Here is a tiny trained network, its code and every weight. The questions are about switching its units off for an input and a class, where a switched-off unit gives its printed mean instead of its output.

import numpy as np


def w(rows, s, z=0):
    codes = np.array(rows[::2]) - 128.0
    scale = np.full(codes.shape[1], s)
    scale[-1] = z or s
    return codes * scale


def f(y):
    return np.maximum(y, 0)


def log_softmax(a):
    a = a - a.max(-1, keepdims=True)
    return a - np.log(np.exp(a).sum(-1, keepdims=True))


def net(x, mask):
    res = np.array(x, float).reshape(1, 6) / 4 @ E
    y = f(res @ A[0][:, :-1].T + A[0][:, -1])
    res = res + np.where(mask, y, B[0][:, -1]) @ B[0][:, :-1]
    return log_softmax(res[-1] @ U[:, :-1].T + U[:, -1])


A, B = {}, {}
E = w([
[65,79,99,232,169,34,7],'x0',
[80,72,171,198,209,199,168],'x1',
[166,140,172,135,59,233,111],'x2',
[37,118,121,22,254,124,155],'x3',
[138,22,128,30,109,97,93],'x4',
[99,188,195,106,216,119,10],'x5',
],0.0054)
A[0] = w([
[142,106,130,108,116,153,151,245],'n0',
[161,109,152,155,134,82,117,12],'n1',
[105,176,113,11,172,25,95,106],'n2',
[162,92,138,100,104,131,137,144],'n3',
[102,118,139,72,171,211,169,183],'n4',
[162,218,175,173,115,197,84,63],'n5',
[151,107,163,118,112,109,136,18],'n6',
[102,122,147,100,173,173,167,106],'n7',
[115,141,116,89,151,74,100,173],'n8',
[72,102,139,171,201,103,45,108],'n9',
[98,114,107,199,131,78,155,186],'n10',
[103,119,85,201,75,94,162,109],'n11',
[154,180,142,184,108,132,111,176],'n12',
[110,135,95,167,127,99,140,113],'n13',
[84,103,136,161,199,89,50,112],'n14',
[124,131,106,174,115,96,154,108],'n15',
[192,46,143,84,20,157,155,42],'n16',
[109,114,139,51,172,175,164,197],'n17',
],0.012,0.0013)
B[0] = w([
[104,145,111,88,118,153,122,172],'n0',
[100,107,112,142,161,114,152,155],'n1',
[181,116,186,29,104,1,125,238],'n2',
[118,115,111,92,88,124,130,169],'n3',
[80,194,104,88,211,160,153,214],'n4',
[192,160,240,181,62,177,151,203],'n5',
[127,116,118,106,109,136,133,142],'n6',
[106,164,138,105,207,154,135,189],'n7',
[159,92,164,95,123,69,120,188],'n8',
[102,24,166,157,163,175,47,255],'n9',
[138,135,79,209,160,84,109,196],'n10',
[126,165,42,175,159,82,161,200],'n11',
[157,165,169,208,105,131,141,186],'n12',
[131,124,107,161,166,95,146,165],'n13',
[98,29,161,153,168,161,51,249],'n14',
[122,164,77,161,150,102,110,168],'n15',
[101,82,47,80,7,184,129,241],'n16',
[103,178,140,76,216,138,162,211],'n17',
],0.021,0.0091)
U = w([
[60,196,142,86,224,195,176,133],'0',
[215,181,228,211,101,207,139,255],'1',
[79,18,159,196,189,164,23,63],'2',
[135,141,39,222,165,64,140,71],'3',
[187,97,181,41,140,1,108,138],'4',
[96,88,49,100,50,184,139,154],'5',
],0.0058,0.00058)

Each question gives the input, the list of numbers given to net, and the class t.
The units are the neurons (one row each of A and B). Each row of codes is followed by its name. A weight is (code - 128) times the scale printed after its matrix; where a second scale follows, it is the last column's (A, B and U).
mask holds one flag per neuron, in row order. A switched-off neuron (its flag False) gives its mean, the last column of its row in B, instead of its output. The means were averaged over made-up inputs and are rounded, as every weight is.
A unit's drop is (log p(t) with every unit on - log p(t) with that unit switched off) / (log p(t) with every unit on - log p(t) with every unit switched off).
The circuit of an input: a set's keep is (log p(t) with only the set's units on - log p(t) with every unit switched off) / (log p(t) with every unit on - log p(t) with every unit switched off). Starting from the 12 units with the biggest drops (on a tie, the unit counted first), units are removed one at a time, each time the one whose removal leaves the highest keep (on an exact tie, the one counted first), for as long as the keep stays at least 0.8.
circuit, biggest first: the units of the circuit, biggest drop first
k most important neurons: the k neurons with the biggest drops, biggest first
drop when u is switched off: that unit's drop, to one decimal
input [3,-7,-1,5,-3,5], class 4: circuit, biggest first => (n2)
input [5,-3,5,-3,-4,6], class 1: 2 most important neurons => (n5; n12)
input [1,7,-8,6,7,-5], class 0: 3 most important neurons => (n17; n4; n7)
input [5,-1,4,-4,-6,-3], class 1: 2 most important neurons => (n5; n12)
input [-8,-2,1,0,1,0], class 0: 2 most important neurons => (n17; n4)
input [6,-6,5,4,-8,-1], class 1: circuit, biggest first => (n5; n12)
input [7,-2,-8,-7,-6,-1], class 3: 2 most important neurons => (n11; n10)
input [-6,1,3,-1,-5,-4], class 5: 2 most important neurons => (n16; n0)
input [4,-2,-1,3,3,0], class 4: 2 most important neurons => (n2; n8)
input [6,6,-4,-8,7,-5], class 3: 2 most important neurons => (n11; n10)
input [-5,-8,-8,-7,-3,-5], class 3: 2 most important neurons => (n11; n15)
input [-4,6,-8,7,8,0], class 0: 3 most important neurons => (n4; n17; n7)
input [4,-8,-3,2,0,3], class 4: drop when n2 is switched off => 2.7
input [-7,-4,3,-2,-2,-1], class 5: circuit, biggest first => (n16)
input [-6,-3,-8,-7,-4,-3], class 3: drop when n11 is switched off => 0.3
input [7,-8,2,5,8,8], class 4: drop when n2 is switched off => 9.6
